Below are the code and all the weights of a small trained network. Each question names an input and a class and asks about switching units off, where a switched-off unit gives its printed mean instead of its output.

import numpy as np


def w(rows, s, z=0):
    codes = np.array(rows[::2]) - 128.0
    scale = np.full(codes.shape[1], s)
    scale[-1] = z or s
    return codes * scale


def f(y):
    return y / 2 * (1 + np.tanh(0.7978845608 * (y + 0.044715 * y**3)))


def log_softmax(a):
    a = a - a.max(-1, keepdims=True)
    return a - np.log(np.exp(a).sum(-1, keepdims=True))


def net(x, mask):
    res = np.array(x, float).reshape(1, 8) / 4 @ E
    y = f(res @ A[0][:, :-1].T + A[0][:, -1])
    res = res + np.where(mask, y, B[0][:, -1]) @ B[0][:, :-1]
    return log_softmax(res[-1] @ U[:, :-1].T + U[:, -1])


A, B = {}, {}
E = w([
[179,96,159,99,61,145],'x0',
[189,139,150,63,156,84],'x1',
[138,83,34,164,187,59],'x2',
[156,99,158,174,104,2],'x3',
[236,100,133,24,128,115],'x4',
[141,130,189,145,94,117],'x5',
[77,222,180,5,245,32],'x6',
[106,246,120,186,133,134],'x7',
],0.006)
A[0] = w([
[239,103,161,47,24,155,174],'n0',
[46,254,155,63,183,56,3],'n1',
[112,191,88,198,143,48,3],'n2',
[167,73,67,95,166,135,199],'n3',
[67,162,111,181,78,72,147],'n4',
[59,85,174,132,44,229,164],'n5',
[128,145,52,114,238,159,146],'n6',
[141,109,162,136,171,185,69],'n7',
[133,53,119,145,64,105,177],'n8',
[243,118,146,115,48,55,135],'n9',
[183,79,10,170,122,108,250],'n10',
],0.0095,0.0022)
B[0] = w([
[255,67,117,86,107,155,253],'n0',
[54,159,72,169,214,93,252],'n1',
[158,52,196,78,145,192,184],'n2',
[157,240,73,31,157,173,182],'n3',
[111,18,132,142,64,148,188],'n4',
[131,102,177,244,97,142,237],'n5',
[121,173,58,44,153,79,187],'n6',
[79,71,152,87,97,117,134],'n7',
[122,124,83,129,104,118,194],'n8',
[98,206,37,54,145,224,212],'n9',
[164,148,94,113,104,64,228],'n10',
],0.0079,0.0078)
U = w([
[167,134,95,35,117,168,253],'0',
[61,70,175,161,121,145,94],'1',
[2,242,87,97,167,57,74],'2',
],0.0081,0.0011)

Each question gives the input, the list of numbers given to net, and the class t.
The units are the neurons (one row each of A and B). Each row of codes is followed by its name. A weight is (code - 128) times the scale printed after its matrix; where a second scale follows, it is the last column's (A, B and U).
mask holds one flag per neuron, in row order. A switched-off neuron (its flag False) gives its mean, the last column of its row in B, instead of its output. The means were averaged over made-up inputs and are rounded, as every weight is.
A unit's drop is (log p(t) with every unit on - log p(t) with that unit switched off) / (log p(t) with every unit on - log p(t) with every unit switched off).
The circuit of an input: a set's keep is (log p(t) with only the set's units on - log p(t) with every unit switched off) / (log p(t) with every unit on - log p(t) with every unit switched off). Starting from all 11 units, units are removed one at a time, each time the one whose removal leaves the highest keep (on an exact tie, the one counted first), for as long as the keep stays at least 0.8.
units of the circuit, in order: the units of the circuit, biggest drop first
most important unit: the unit with the biggest drop
k most important neurons: the k neurons with the biggest drops, biggest first
drop when u is switched off: that unit's drop, to one decimal
input [-1,1,3,6,-6,0,4,6], class 1: most important unit -> n2
input [-6,2,8,2,-5,-4,-7,6], class 0: units of the circuit, in order -> [n2; n10]
input [-2,-2,-2,-2,1,-1,-6,0], class 1: units of the circuit, in order -> [n5; n9]
input [-1,1,5,-6,0,2,-5,3], class 2: 3 most important neurons -> [n0; n2; n4]
input [2,-4,1,-7,1,1,7,-7], class 2: units of the circuit, in order -> [n0; n1]
input [-3,5,6,-6,2,-6,-2,3], class 2: 2 most important neurons -> [n0; n6]
input [6,7,5,3,-7,-7,2,-8], class 2: 2 most important neurons -> [n0; n2]
input [-1,-3,-6,3,7,-7,6,-2], class 2: 3 most important neurons -> [n1; n2; n4]
input [-7,-1,6,0,8,-2,1,2], class 2: 2 most important neurons -> [n0; n6]
input [-4,-4,2,0,7,-5,0,1], class 2: 2 most important neurons -> [n0; n2]
input [-5,-1,5,0,4,-6,-4,0], class 2: drop when n6 is switched off -> 0.2
input [2,-6,-5,-5,1,2,4,-4], class 1: drop when n5 is switched off -> 0.2
input [1,-3,-6,7,-3,-7,3,0], class 1: drop when n9 is switched off -> 0.5
input [5,7,-8,-6,-6,-1,-6,-5], class 1: most important unit -> n5
